Below is a small trained network, with its code and all its weights. Each question gives an input and a target symbol and asks what happens when units are switched off, that is, made to give their printed mean instead of their output.

import numpy as np


def w(rows, s, z=0):
    codes = np.array(rows[::2]) - 128.0
    scale = np.full(codes.shape[1], s)
    scale[-1] = z or s
    return codes * scale


def norm(h):
    return h / np.sqrt((h * h).mean(-1, keepdims=True) + 1e-5)


def f(y):
    return y / 2 * (1 + np.tanh(0.7978845608 * (y + 0.044715 * y**3)))


def softmax(a):
    e = np.exp(a - a.max(-1, keepdims=True))
    return e / e.sum(-1, keepdims=True)


def log_softmax(a):
    a = a - a.max(-1, keepdims=True)
    return a - np.log(np.exp(a).sum(-1, keepdims=True))


def net(x, mask):
    ids = ['ΓΔΠβζηθμξτψω'.index(c) for c in x.split()]
    T = len(ids)
    res = E[ids] + P[:T]
    q, k, v = (norm(res) @ M[0].T for M in (Q, K, V))
    z = softmax(np.where(np.tri(T) > 0, q @ k.T / 2**0.5, -1e9)) @ v
    res = res + np.where(mask[0], z, O[0][:, -1]) @ O[0][:, :-1]
    y = f(norm(res) @ A[0][:, :-1].T + A[0][:, -1])
    res = res + np.where(mask[1:9], y, B[0][:, -1]) @ B[0][:, :-1]
    return log_softmax(norm(res)[-1] @ U[:, :-1].T + U[:, -1])


Q, K, V, O, A, B = {}, {}, {}, {}, {}, {}
E = w([
[54,42,145,184,124,36],'Γ',
[93,138,132,168,49,67],'Δ',
[90,43,137,152,167,66],'Π',
[89,68,76,217,157,23],'β',
[111,114,120,41,67,183],'ζ',
[111,161,54,74,36,186],'η',
[92,120,3,111,96,211],'θ',
[105,137,4,43,153,129],'μ',
[104,235,135,75,184,148],'ξ',
[147,49,119,129,209,89],'τ',
[127,40,114,139,203,88],'ψ',
[43,131,85,210,198,78],'ω',
],0.006)
P = w([
[255,126,172,142,189,115],'0',
[228,121,147,128,157,113],'1',
[209,120,138,127,154,113],'2',
[189,110,148,122,140,118],'3',
[173,110,149,123,140,119],'4',
[158,105,151,117,142,120],'5',
[144,104,148,118,137,118],'6',
[129,97,157,113,139,119],'7',
[115,100,152,114,141,115],'8',
[102,98,153,115,135,116],'9',
[88,97,155,116,131,118],'10',
[67,94,146,114,123,111],'11',
[56,99,148,123,123,112],'12',
[40,93,152,115,112,108],'13',
],0.0052)
Q[0] = w([
[63,93,156,111,35,105],'h0',
[72,82,2,4,100,248],'h0',
],0.0075)
K[0] = w([
[77,107,105,128,83,109],'h0',
[8,155,116,98,161,138],'h0',
],0.015)
V[0] = w([
[144,196,96,67,202,9],'h0',
[102,252,252,126,106,96],'h0',
],0.0046)
O[0] = w([
[19,180,180,74,229,73,248],'h0',
[118,189,208,11,113,254,75],'h0',
],0.0047,0.0018)
A[0] = w([
[169,58,191,201,105,39,250],'n0',
[87,48,125,35,162,215,134],'n1',
[95,173,192,172,230,93,82],'n2',
[24,116,117,180,162,34,148],'n3',
[198,112,186,252,158,57,200],'n4',
[77,140,159,64,92,107,228],'n5',
[74,195,158,73,253,219,128],'n6',
[162,164,74,193,80,107,118],'n7',
],0.0053,0.0026)
B[0] = w([
[58,93,116,105,144,148,247],'n0',
[143,131,122,165,128,173,157],'n1',
[137,49,56,168,2,155,173],'n2',
[150,90,153,84,159,77,253],'n3',
[29,43,116,162,64,195,200],'n4',
[182,132,105,146,186,84,203],'n5',
[52,181,97,141,159,176,171],'n6',
[68,139,152,142,110,142,131],'n7',
],0.0075,0.0054)
U = w([
[111,83,149,98,174,2,199],'Γ',
[141,145,149,150,118,122,4],'Δ',
[196,160,84,95,23,140,197],'Π',
[233,91,165,92,141,185,126],'β',
[154,157,71,136,126,136,167],'ζ',
[174,177,68,118,196,98,122],'η',
[82,209,132,77,190,204,200],'θ',
[136,149,157,148,120,129,15],'μ',
[141,149,158,149,120,126,13],'ξ',
[157,155,77,137,127,130,177],'τ',
[144,151,160,150,120,121,24],'ψ',
[39,35,113,161,88,179,175],'ω',
],0.0084,0.0027)

Each question gives the input, a string of symbols that net reads in full, and the target symbol t.
The units are the heads (2 rows each of Q, K, V and O) and the neurons (one row each of A and B). Each row of codes is followed by its name. A weight is (code - 128) times the scale printed after its matrix; where a second scale follows, it is the last column's (O, A, B and U).
mask holds one flag per unit, heads first, then neurons. A switched-off unit (its flag False) gives its mean, the last column of its rows in O or B, instead of its output. The means were averaged over made-up inputs and are rounded, as every weight is.
A unit's drop is (log p(t) with every unit on - log p(t) with that unit switched off) / (log p(t) with every unit on - log p(t) with every unit switched off).
The circuit of an input: a set's keep is (log p(t) with only the set's units on - log p(t) with every unit switched off) / (log p(t) with every unit on - log p(t) with every unit switched off). Starting from all 9 units, units are removed one at a time, each time the one whose removal leaves the highest keep (on an exact tie, the one counted first), for as long as the keep stays at least 0.8.
circuit, biggest first: the units of the circuit, biggest drop first
unit that matters most: the unit with the biggest drop
top k neurons: the k neurons with the biggest drops, biggest first
drop when u is switched off: that unit's drop, to one decimal
input η ζ ξ ξ Δ Π η, target Π: unit that matters most	n0
input β Δ η μ Γ μ Δ Γ η Δ Δ μ θ η, target Γ: top 2 neurons	n4, n2
input Δ η Δ η μ Γ η ω ω ζ, target η: top 2 neurons	n5, n4
input ξ τ ψ ξ Δ μ, target θ: circuit, biggest first	n6, h0
input ω Δ ξ Δ ξ ζ, target θ: circuit, biggest first	h0, n6
input ζ β θ ξ ψ Γ η ζ ω ξ Δ η, target θ: top 2 neurons	n2, n3
input Π Π ω Γ η, target η: circuit, biggest first	n2, n4, n0
input η θ Δ μ ζ, target Γ: circuit, biggest first	h0, n2
input ω ω η μ θ, target Γ: circuit, biggest first	h0, n2, n6
input β β Δ Γ μ Γ Δ Δ, target Γ: circuit, biggest first	h0, n5, n4
input β ξ ψ, target ω: top 3 neurons	n4, n2, n5
input Γ Δ Π, target ω: top 2 neurons	n4, n2
input Δ β ξ η ω ψ τ ξ Δ η θ Δ, target Γ: drop when n2 is switched off	0.2
input Γ ψ Δ Δ ζ, target β: unit that matters most	n4
input Δ ω β, target ω: drop when n2 is switched off	0.1
input β ζ Π η μ ξ η, target θ: drop when n6 is switched off	0.1
input μ Δ Γ ω θ, target η: drop when n4 is switched off	0.8
